Below is a small trained network, with its code and all its weights. Each question gives an input and a target symbol and asks what happens when units are switched off, that is, made to give their printed mean instead of their output.

import numpy as np


def w(rows, s, z=0):
    codes = np.array(rows[::2]) - 128.0
    scale = np.full(codes.shape[1], s)
    scale[-1] = z or s
    return codes * scale


def f(y):
    return np.maximum(y, 0)


def softmax(a):
    e = np.exp(a - a.max(-1, keepdims=True))
    return e / e.sum(-1, keepdims=True)


def log_softmax(a):
    a = a - a.max(-1, keepdims=True)
    return a - np.log(np.exp(a).sum(-1, keepdims=True))


def net(x, mask):
    ids = ['αβγζπστφψω'.index(c) for c in x.split()]
    T = len(ids)
    res = E[ids] + P[:T]
    u = 0
    for l in range(2):
        q, k, v = (res @ M[l].T for M in (Q, K, V))
        z = softmax(np.where(np.tri(T) > 0, q @ k.T / 2**0.5, -1e9)) @ v
        res = res + np.where(mask[u], z, O[l][:, -1]) @ O[l][:, :-1]
        u += 1
        y = f(res @ A[l][:, :-1].T + A[l][:, -1])
        res = res + np.where(mask[u : u + 12], y, B[l][:, -1]) @ B[l][:, :-1]
        u += 12
    return log_softmax(res[-1] @ U[:, :-1].T + U[:, -1])


Q, K, V, O, A, B = {}, {}, {}, {}, {}, {}
E = w([
[116,193,89,100,113,146],'α',
[140,95,167,207,17,90],'β',
[121,165,126,136,136,125],'γ',
[115,155,82,122,128,126],'ζ',
[187,145,130,141,166,139],'π',
[126,142,100,128,128,125],'σ',
[163,218,148,75,121,138],'τ',
[211,11,128,195,183,101],'φ',
[178,159,138,65,187,6],'ψ',
[70,67,24,44,56,86],'ω',
],0.011)
P = w([
[133,188,98,225,143,78],'0',
[177,192,124,144,140,179],'1',
[214,152,155,129,141,162],'2',
[205,118,157,118,167,147],'3',
[179,125,146,87,157,160],'4',
[179,109,162,79,155,163],'5',
[161,80,172,90,154,143],'6',
[142,73,176,85,129,132],'7',
[127,64,196,90,125,116],'8',
[91,51,202,89,116,109],'9',
[88,15,207,111,126,95],'10',
[89,2,201,117,148,99],'11',
],0.0081)
Q[0] = w([
[119,255,70,124,83,149],'L0H1',
[61,141,111,94,120,145],'L0H1',
],0.0073)
K[0] = w([
[224,175,50,254,187,174],'L0H1',
[160,147,84,74,32,204],'L0H1',
],0.0075)
V[0] = w([
[83,162,191,2,154,18],'L0H1',
[145,96,133,120,232,190],'L0H1',
],0.006)
O[0] = w([
[196,211,68,45,84,113,239],'L0H1',
[2,131,136,60,187,15,254],'L0H1',
],0.0084,0.00055)
A[0] = w([
[157,158,132,198,93,53,177],'L0N1',
[71,133,123,181,82,137,63],'L0N2',
[56,132,161,84,119,55,170],'L0N3',
[154,253,97,94,43,66,162],'L0N4',
[204,115,149,155,77,215,243],'L0N5',
[186,69,179,147,122,129,197],'L0N6',
[113,54,63,17,71,178,93],'L0N7',
[49,123,168,140,76,159,163],'L0N8',
[91,39,144,190,154,169,147],'L0N9',
[142,135,100,74,94,120,66],'L0N10',
[133,70,202,136,129,207,123],'L0N11',
[134,159,175,86,79,100,252],'L0N12',
],0.0072,0.004)
B[0] = w([
[105,123,53,202,188,177,185],'L0N1',
[164,114,92,150,156,158,133],'L0N2',
[147,96,96,196,219,207,174],'L0N3',
[174,35,99,133,132,97,176],'L0N4',
[90,254,38,4,189,161,213],'L0N5',
[132,128,133,49,190,122,253],'L0N6',
[63,144,113,225,85,61,150],'L0N7',
[118,140,138,82,179,138,146],'L0N8',
[112,59,181,109,97,143,207],'L0N9',
[54,98,123,119,83,169,139],'L0N10',
[110,144,103,79,78,165,179],'L0N11',
[145,55,47,156,215,125,205],'L0N12',
],0.0066,0.0067)
Q[1] = w([
[151,92,190,136,50,95],'L1H1',
[78,2,60,82,176,141],'L1H1',
],0.0073)
K[1] = w([
[153,202,174,88,134,171],'L1H1',
[151,105,96,255,132,188],'L1H1',
],0.0085)
V[1] = w([
[151,76,124,153,137,2],'L1H1',
[46,112,116,201,68,99],'L1H1',
],0.0088)
O[1] = w([
[4,111,150,106,167,77,254],'L1H1',
[42,191,161,131,60,60,111],'L1H1',
],0.011,0.0052)
A[1] = w([
[239,84,104,189,63,175,112],'L1N1',
[29,133,172,160,132,87,137],'L1N2',
[85,115,1,57,7,128,160],'L1N3',
[174,67,44,117,97,207,118],'L1N4',
[168,251,105,186,61,147,76],'L1N5',
[94,95,195,141,187,57,110],'L1N6',
[99,53,198,61,76,179,110],'L1N7',
[170,142,95,208,92,83,114],'L1N8',
[92,183,70,127,85,122,46],'L1N9',
[92,101,41,169,106,123,121],'L1N10',
[171,62,183,57,158,124,104],'L1N11',
[204,89,142,108,183,177,253],'L1N12',
],0.0068,0.0039)
B[1] = w([
[133,48,150,40,156,137,169],'L1N1',
[170,126,188,120,165,86,206],'L1N2',
[169,142,135,108,173,90,153],'L1N3',
[125,102,158,145,184,99,190],'L1N4',
[120,126,66,162,128,107,137],'L1N5',
[152,168,98,95,73,181,238],'L1N6',
[159,97,117,108,2,143,160],'L1N7',
[154,205,144,85,149,91,134],'L1N8',
[109,121,98,113,132,118,133],'L1N9',
[166,174,149,122,95,107,154],'L1N10',
[72,128,62,165,56,128,221],'L1N11',
[56,139,155,212,109,125,254],'L1N12',
],0.0076,0.0098)
U = w([
[75,55,74,44,125,114,74],'α',
[143,141,139,135,117,122,13],'β',
[116,160,133,170,87,104,118],'γ',
[124,185,112,100,92,106,60],'ζ',
[119,158,146,147,107,108,45],'π',
[119,180,132,152,79,122,175],'σ',
[198,102,199,88,161,132,74],'τ',
[50,114,222,137,95,160,249],'φ',
[98,144,163,143,240,71,254],'ψ',
[141,150,220,2,133,60,200],'ω',
],0.0066,0.0032)

Each question gives the input, a string of symbols that net reads in full, and the target symbol t.
The units are the heads (2 rows each of Q, K, V and O) and the neurons (one row each of A and B). Each row of codes is followed by its name. A weight is (code - 128) times the scale printed after its matrix; where a second scale follows, it is the last column's (O, A, B and U).
mask holds one flag per unit, layer by layer, with each layer's heads first. A switched-off unit (its flag False) gives its mean, the last column of its rows in O or B, instead of its output. The means were averaged over made-up inputs and are rounded, as every weight is.
A unit's drop is (log p(t) with every unit on - log p(t) with that unit switched off) / (log p(t) with every unit on - log p(t) with every unit switched off).
The circuit of an input: a set's keep is (log p(t) with only the set's units on - log p(t) with every unit switched off) / (log p(t) with every unit on - log p(t) with every unit switched off). Starting from the 12 units with the biggest drops (on a tie, the unit counted first), units are removed one at a time, each time the one whose removal leaves the highest keep (on an exact tie, the one counted first), for as long as the keep stays at least 0.8.
units of the circuit, in order: the units of the circuit, biggest drop first
top k neurons: the k neurons with the biggest drops, biggest first
k most important neurons of layer l: the k neurons of layer l with the biggest drops, biggest first
input β γ τ σ τ, target τ: units of the circuit, in order => [L0H1 L1H1 L0N5]
input β ζ φ, target τ: units of the circuit, in order => [L1H1 L0H1 L0N5]
input σ φ β φ, target φ: units of the circuit, in order => [L0H1 L0N9 L1N12]
input τ β β, target ψ: top 3 neurons => [L1N4 L0N5 L1N12]
input ψ φ ψ τ, target α: units of the circuit, in order => [L0N4 L1H1 L0H1 L1N11]
input ψ φ φ φ, target α: units of the circuit, in order => [L1H1 L1N11 L1N2]
input φ φ φ, target φ: units of the circuit, in order => [L0H1 L0N9 L0N12]
input φ ψ ψ φ φ φ φ ψ φ ω, target ω: top 3 neurons => [L1N2 L1N3 L1N10]
input ψ ω σ σ ψ, target α: units of the circuit, in order => [L0N4 L0H1 L1H1 L1N11]
input β φ β τ σ β, target τ: units of the circuit, in order => [L1H1 L0H1 L0N5 L1N1]
input φ σ φ β φ ω ψ φ φ, target ω: top 2 neurons => [L0N5 L1N12]
input φ γ φ φ φ φ σ, target ω: top 2 neurons => [L1N2 L1N12]
input ψ ψ φ β, target α: units of the circuit, in order => [L1H1 L0N4 L0N5 L0H1]
input β σ ζ φ φ ψ φ, target τ: top 3 neurons => [L0N5 L1N1 L0N1]
input φ α γ α φ, target ω: 3 most important neurons of layer 0 => [L0N5 L0N1 L0N3]
input β γ β β σ π, target τ: units of the circuit, in order => [L1H1 L0H1 L0N5]
input φ γ φ β τ ω ζ, target ω: 2 most important neurons of layer 1 => [L1N12 L1N11]
input φ ω φ ω φ σ, target ω: 3 most important neurons of layer 1 => [L1N12 L1N2 L1N11]
input β β β ψ τ π, target τ: units of the circuit, in order => [L0H1 L1H1 L0N5]
input φ ψ ω φ ω φ ζ, target ω: 2 most important neurons of layer 1 => [L1N12 L1N2]
input β β β σ ψ ψ τ π φ β, target τ: 2 most important neurons of layer 0 => [L0N5 L0N1]
